((1, 19, 22, 5, 1, 3, 21, -6, -18, 4, 3, 11, 17, 2), (-14, 22, -18, -13, 34, -3, 3, -7, 17, -7, -18, 5, 13, -12), (3, 20, 9, 4, 4, -7, 11, 7, -28, 8, -2, 14, 7, 4), (4, -18, 11, 12, -31, -26, -21, 10, 5, 17, 16, -15, -25, 12), (7, -36, 2, 10, -40, 2, -24, 12, 0, -3, 15, -15, -23, 15), (7, 13, 1, 5, 9, -3, 6, 7, -25, 14, -12, 12, 6, 6), (-3, 13, -13, -17, 22, 32, 16, -12, 0, -16, -19, 19, 25, -11), (-13, 4, 26, -3, 2, -15, 8, -22, 14, -10, 28, -15, -9, -17), (-17, 4, -4, -13, 18, -6, -1, -16, 33, -8, 6, -12, -3, -20), (14, 13, -4, 11, -1, 2, 3, 11, -23, 14, -22, 16, 4, 11), (3, 22, -7, -6, 22, 28, 19, -8, -2, -16, -7, 17, 21, -9))
The first entry in reading order -> 1
The 2nd entry in reading order -> 19
The 3rd smallest entry is -31
Which number is the 2nd smallest entry? -36

x = [ 25  33   0  -5  22 -38  25 -54  -2 -42]
Which number is the entry just left of the largest entry? 25
The entry just left of the smallest entry is 25

Read these off the grid that follows. Indices start at 0.
1) Read off the entry in row 0 and column 2.
2) Read off the top-left entry.
3) Read off the entry just right of 5.
4) Read off the bottom-right entry.
5) Read off the entry just right of -26.
6) Read off the entry in row 0 and column 1.
7) Read off the entry directly below the largest entry.
8) Read off the entry in the bottom-left corner.
[[ 21 -15  38   6  13  28  45  26  19  -2   7  22 -22  -2   0  16]
 [  3  26 -37  42  -3  -6   0 -14 -26  10  32   5  19   2  29 -17]]
1) 38
2) 21
3) 19
4) -17
5) 10
6) -15
7) 0
8) 3

A =
[[ 324  262  181   56   70 -160   42  133  250  -31 -113  649]
 [ 374  143  285   24 -178 -102   28   99  112    3 -215  578]
 [ 219  325  196  -66    8 -268  -58  -42  199   74  -99  603]
 [ 317  311  191   36  -10 -217   21  146  231   21 -126  697]
 [  92 -142 -260   -8  520  275  527  -32 -159  225 -510   47]
 [ 349  126  287   58 -178  -61  -19  132  161  -18 -182  575]
 [ 221 -142 -234   91  520  182  633   -9 -160  271 -431  165]
 [ 213  267  161  -66  -15 -268  -57  -43  201  -27 -124  644]
 [  92 -132 -260  -19  472  259  570  -43 -129  240 -510   47]
 [ 353  310  202   65   28 -148   30   84  238  -31  -98  708]]
The third entry from the end, reading row by row is -31
The bottom-left entry?
A: 353
The fifth-last entry, reading row by row is 84
The entry just right of 196 is -66
The entry in the bottom-right corner?
A: 708
The top-right entry is 649
The entry just right of 349?
A: 126
The entry just left of -126?
A: 21
The largest entry in the first column: 374
The second entry on the main diagonal?
A: 143
The entry just right of -148?
A: 30
The smallest entry in the first row is -160
The third entry, reading row by row -> 181
The third entry on the main diagonal: 196
The second entry on the diagonal from the top-right corner?
A: -215
The first entry, reading row by row is 324
The second entry, reading row by row: 262
The entry just left of 126: 349
The 2nd-last entry, reading row by row?
A: -98
The entry directly below 644: 47
The fifth entry, reading row by row?
A: 70
The entry directly above 311?
A: 325
The entry just right of 267?
A: 161
The entry just left of 250?
A: 133
The entry directly above -32 -> 146
The entry directly below -9 -> -43
The entry directly below 267 -> -132
The entry directly above -217?
A: -268

B =
[[-29 -10  18  39 -33]
 [ -2  30  -3  -7  -1]
 [ 10  23  11  -8   5]
 [-27  18 -23  -1   9]
 [ -3  -5  12  32 -27]
 [-18  40  19 -14   9]
 [ 24   7   2 -19   9]]
Rows and columns are numbered from 0.
The entry in the top-left corner -> -29
What is the entry at row 2, column 1?
Answer: 23
The entry in row 2 and column 0: 10
What is the entry in the top-right corner?
Answer: -33
What is the entry at row 0, column 1?
Answer: -10
What is the entry just left of 32?
Answer: 12
What is the entry in the bottom-right corner?
Answer: 9
The entry at row 0, column 2 is 18
What is the entry just right of the centre entry?
Answer: -1
The bottom entry of the column that holds the largest entry is 7
The entry directly above 23 is 30
The entry directly below 12: 19
The entry in row 1 and column 0 -> -2
The entry in the bottom-left corner: 24
What is the entry just right of 2?
Answer: -19
The entry in row 2 and column 2: 11
The entry just left of the largest entry is -18

X = ((-14, 2, 22, 23, 0, -10, 12, -26, 0), (-30, -31, 7, 24, -22, -52, -9, 49, -13), (-21, 0, 12, 32, -33, -16, -35, 15, -38))
The entry just left of 7 is -31
The centre entry: -22
The entry just right of 49 -> -13
The entry just left of -9 is -52
The entry just left of -10: 0

M =
[[ 26  -3  -7   8  12  19]
 [ -5 -14 -17 -18 -11  14]
 [ 45   6   2   1  -6  -3]
 [ -7  -2  -2  -3  -3  -2]
 [-19  -2  -1  -6  -9  10]
 [-17  -7 -10  -8 -10  -4]
 [  3   0   7   1   0   2]]
Indices start at 0.
Report the entry in row 0 and column 2.
-7
Report the top-left entry.
26
Report the entry directly above the smallest entry.
-7
Report the bottom-left entry.
3
Report the top-right entry.
19
Report the largest entry.
45
Report the entry just right of 45.
6
Report the entry at row 2, column 2.
2
Report the entry in row 0 and column 1.
-3
The entry just left of -4 -> -10
Report the entry directly above the largest entry.
-5
The entry in the bottom-right corner -> 2
Report the entry just left of 12.
8
Report the entry just right of 8.
12

Read these off the table that follows.
1) The third entry on the main diagonal?
2) The 5th entry, reading row by row?
3) The first entry, reading row by row?
4) The third entry in reading order?
5) The third entry on the diagonal from the top-right corner?
6) The entry in the top-right corner?
7) The second entry in reading order?
4,3,4,4,5,2,2,2,5,4,6,4,4
6,5,6,4,5,3,3,4,3,3,4,6,3
4,5,3,3,2,3,4,5,4,2,3,4,4
4,3,3,4,2,4,5,6,7,4,5,5,4
1) 3
2) 5
3) 4
4) 4
5) 3
6) 4
7) 3

Questions about the matrix below. Rows and columns are numbered from 0.
1) The entry at row 1, column 2?
2) The top-right entry?
3) The top entry of the column that holds the largest entry?
4) The maximum?
5) The entry directly below 4881?
6) The bottom-right entry?
7) The entry directly above 7524?
8) The entry in row 0 and column 2?
[[6086, 6444, 3450, 3349, 6389, 5343, 6682, 6301, 3813, 5323, 7352, 4671, 7330, 8238],
 [4534, 6716, 7533, 5568, 6113, 5955, 6564, 4934, 6441, 5146, 6114, 5529, 5811, 7047],
 [5754, 6422, 4477, 3090, 6266, 5179, 6676, 5720, 2309, 4881, 7023, 4802, 6538, 6764],
 [5667, 6320, 7179, 5712, 7055, 6562, 4844, 6298, 8709, 7136, 6502, 5013, 6812, 6606],
 [5704, 6099, 6182, 5242, 6318, 6559, 5887, 7524, 6899, 6953, 7045, 6294, 7905, 7123],
 [5715, 6280, 7606, 5239, 7092, 6621, 5528, 6673, 8286, 7345, 6835, 4805, 7435, 6985],
 [4555, 6254, 6073, 6983, 6386, 6537, 6023, 6394, 6316, 6463, 6428, 7322, 7170, 6565],
 [5787, 6184, 5236, 6450, 6195, 6419, 4693, 6659, 6640, 6443, 6218, 7363, 6809, 6368]]
1) 7533
2) 8238
3) 3813
4) 8709
5) 7136
6) 6368
7) 6298
8) 3450

Read these off the row that follows.
1) Which number is the entry just right of 14?
2) Which number is the maximum?
3) Which number is the entry just right of 33?
[ 14  12  21  33  30 -11  21  40  37  13  51  20   7]
1) 12
2) 51
3) 30
